Below are the code and all the weights of a small trained network. Each question names an input and a class and asks about switching units off, where a switched-off unit gives its printed mean instead of its output.

import numpy as np


def w(rows, s, z=0):
    codes = np.array(rows[::2]) - 128.0
    scale = np.full(codes.shape[1], s)
    scale[-1] = z or s
    return codes * scale


def f(y):
    return np.maximum(y, 0)


def log_softmax(a):
    a = a - a.max(-1, keepdims=True)
    return a - np.log(np.exp(a).sum(-1, keepdims=True))


def net(x, mask):
    res = np.array(x, float).reshape(1, 5) / 4 @ E
    y = f(res @ A[0][:, :-1].T + A[0][:, -1])
    res = res + np.where(mask, y, B[0][:, -1]) @ B[0][:, :-1]
    return log_softmax(res[-1] @ U[:, :-1].T + U[:, -1])


A, B = {}, {}
E = w([
[192,154,171,91,79,247],'x0',
[139,140,147,140,119,106],'x1',
[111,98,126,146,98,147],'x2',
[13,173,168,77,66,116],'x3',
[83,159,193,193,239,182],'x4',
],0.013)
A[0] = w([
[86,158,119,131,193,170,169],'n0',
[16,192,177,57,81,114,83],'n1',
[219,188,191,89,65,254,21],'n2',
[102,182,178,227,187,167,133],'n3',
[104,183,168,211,161,167,67],'n4',
[169,116,59,51,59,85,127],'n5',
[59,106,54,197,167,32,32],'n6',
[156,178,140,110,93,177,3],'n7',
[231,111,93,175,146,119,62],'n8',
[231,62,95,194,180,139,74],'n9',
[75,138,170,209,227,191,122],'n10',
[113,143,112,179,108,100,38],'n11',
[174,132,39,107,88,101,112],'n12',
[94,83,102,108,151,45,21],'n13',
],0.012,0.0039)
B[0] = w([
[153,121,115,104,54,127,187],'n0',
[10,12,242,53,220,89,229],'n1',
[96,202,20,194,209,220,255],'n2',
[181,127,116,86,35,153,223],'n3',
[189,138,119,87,85,94,196],'n4',
[233,149,115,79,2,83,232],'n5',
[110,220,38,218,192,222,223],'n6',
[157,173,156,195,176,117,171],'n7',
[58,67,178,107,147,138,198],'n8',
[41,53,223,36,227,63,222],'n9',
[218,148,160,119,58,79,241],'n10',
[148,155,142,164,156,105,144],'n11',
[166,156,136,33,71,78,200],'n12',
[110,135,47,202,123,188,185],'n13',
],0.0099,0.018)
U = w([
[198,137,106,98,3,106,254],'0',
[81,20,173,91,218,112,85],'1',
[128,212,27,202,197,173,29],'2',
],0.013,0.003)

Each question gives the input, the list of numbers given to net, and the class t.
The units are the neurons (one row each of A and B). Each row of codes is followed by its name. A weight is (code - 128) times the scale printed after its matrix; where a second scale follows, it is the last column's (A, B and U).
mask holds one flag per neuron, in row order. A switched-off neuron (its flag False) gives its mean, the last column of its row in B, instead of its output. The means were averaged over made-up inputs and are rounded, as every weight is.
A unit's drop is (log p(t) with every unit on - log p(t) with that unit switched off) / (log p(t) with every unit on - log p(t) with every unit switched off).
The circuit of an input: a set's keep is (log p(t) with only the set's units on - log p(t) with every unit switched off) / (log p(t) with every unit on - log p(t) with every unit switched off). Starting from the 12 units with the biggest drops (on a tie, the unit counted first), units are removed one at a time, each time the one whose removal leaves the highest keep (on an exact tie, the one counted first), for as long as the keep stays at least 0.8.
circuit, biggest first: the units of the circuit, biggest drop first
most important unit: the unit with the biggest drop
k most important neurons: the k neurons with the biggest drops, biggest first
drop of u: that unit's drop, to one decimal
input [6,0,-2,6,2], class 1: circuit, biggest first => (n1)
input [-8,3,-5,8,8], class 0: 3 most important neurons => (n10, n3, n2)
input [-7,3,-1,4,-6], class 2: 4 most important neurons => (n6, n13, n10, n3)
input [-7,-1,1,0,5], class 2: 2 most important neurons => (n6, n5)
input [-6,0,-4,-3,6], class 0: 2 most important neurons => (n10, n2)
input [-6,1,-6,3,5], class 2: 2 most important neurons => (n6, n5)
input [8,-5,1,-1,8], class 0: 4 most important neurons => (n10, n3, n6, n4)
input [7,2,-2,-7,7], class 0: 3 most important neurons => (n10, n3, n1)
input [1,-1,1,-8,6], class 1: 2 most important neurons => (n9, n5)
input [7,-3,-2,-8,-2], class 1: 2 most important neurons => (n9, n8)
input [-6,1,2,5,0], class 2: 2 most important neurons => (n6, n9)
input [2,4,1,6,-5], class 1: 2 most important neurons => (n1, n10)
input [4,-1,0,5,-1], class 1: 2 most important neurons => (n1, n6)
input [7,-5,8,1,3], class 2: most important unit => n2
input [-4,-3,8,-5,0], class 1: drop of n2 => 0.8
input [-3,-3,8,7,1], class 1: drop of n1 => 0.7
input [2,3,-1,6,7], class 0: drop of n9 => 0.1
